Here is a tiny trained network, its code and every weight. The questions are about switching its units off for an input and a class, where a switched-off unit gives its printed mean instead of its output.

import numpy as np


def w(rows, s, z=0):
    codes = np.array(rows[::2]) - 128.0
    scale = np.full(codes.shape[1], s)
    scale[-1] = z or s
    return codes * scale


def f(y):
    return np.maximum(y, 0)


def log_softmax(a):
    a = a - a.max(-1, keepdims=True)
    return a - np.log(np.exp(a).sum(-1, keepdims=True))


def net(x, mask):
    res = np.array(x, float).reshape(1, 4) / 4 @ E
    y = f(res @ A[0][:, :-1].T + A[0][:, -1])
    res = res + np.where(mask, y, B[0][:, -1]) @ B[0][:, :-1]
    return log_softmax(res[-1] @ U[:, :-1].T + U[:, -1])


A, B = {}, {}
E = w([
[47,164,146,102],'x0',
[138,128,150,114],'x1',
[80,1,184,172],'x2',
[139,195,198,178],'x3',
],0.016)
A[0] = w([
[89,71,166,140,4],'N0',
[40,127,163,88,70],'N1',
[120,48,105,61,77],'N2',
[3,133,156,93,146],'N3',
[248,48,122,194,110],'N4',
[138,143,94,71,30],'N5',
[94,50,97,53,111],'N6',
[112,60,102,66,117],'N7',
[112,146,224,247,92],'N8',
[74,36,166,163,85],'N9',
],0.018,0.0036)
B[0] = w([
[138,189,139,91,203],'N0',
[67,88,138,92,192],'N1',
[140,150,141,207,204],'N2',
[102,37,147,63,220],'N3',
[57,46,151,43,237],'N4',
[150,179,154,119,171],'N5',
[139,126,98,206,215],'N6',
[143,112,119,192,200],'N7',
[159,129,93,251,240],'N8',
[165,205,124,61,253],'N9',
],0.027,0.022)
U = w([
[50,10,133,77,253],'0',
[146,101,99,231,38],'1',
[179,233,123,35,61],'2',
],0.011,0.0048)

Each question gives the input, the list of numbers given to net, and the class t.
The units are the neurons (one row each of A and B). Each row of codes is followed by its name. A weight is (code - 128) times the scale printed after its matrix; where a second scale follows, it is the last column's (A, B and U).
mask holds one flag per neuron, in row order. A switched-off neuron (its flag False) gives its mean, the last column of its row in B, instead of its output. The means were averaged over made-up inputs and are rounded, as every weight is.
A unit's drop is (log p(t) with every unit on - log p(t) with that unit switched off) / (log p(t) with every unit on - log p(t) with every unit switched off).
The circuit of an input: a set's keep is (log p(t) with only the set's units on - log p(t) with every unit switched off) / (log p(t) with every unit on - log p(t) with every unit switched off). Starting from all 10 units, units are removed one at a time, each time the one whose removal leaves the highest keep (on an exact tie, the one counted first), for as long as the keep stays at least 0.8.
circuit, biggest first: the units of the circuit, biggest drop first
unit that matters most: the unit with the biggest drop
k most important neurons: the k neurons with the biggest drops, biggest first
drop of u: that unit's drop, to one decimal
input [3,7,-3,4], class 1: unit that matters most	N4
input [0,8,-4,5], class 1: 2 most important neurons	N9, N4
input [8,-4,-8,-3], class 0: 2 most important neurons	N9, N3
input [-4,7,1,4], class 0: 4 most important neurons	N4, N6, N2, N7
input [5,-7,7,-6], class 2: 4 most important neurons	N9, N0, N8, N4
input [3,-4,-4,-5], class 1: 2 most important neurons	N9, N4
input [-3,8,-2,2], class 0: 2 most important neurons	N9, N8
input [-8,0,-6,2], class 0: 2 most important neurons	N9, N4
input [-5,4,-5,1], class 0: 2 most important neurons	N9, N0
input [6,2,8,-1], class 2: 2 most important neurons	N9, N0
input [-4,-6,-6,-2], class 2: 2 most important neurons	N8, N3
input [0,8,1,-2], class 1: 2 most important neurons	N4, N3
input [6,-2,1,-8], class 1: 2 most important neurons	N6, N4
input [-3,-2,5,0], class 2: circuit, biggest first	N9
input [-4,-2,-1,4], class 0: 3 most important neurons	N6, N2, N4
input [-4,-3,7,-4], class 2: drop of N9	1.5
input [-5,-1,6,-1], class 2: drop of N3	0.6
input [0,8,3,-5], class 1: drop of N0	0.0
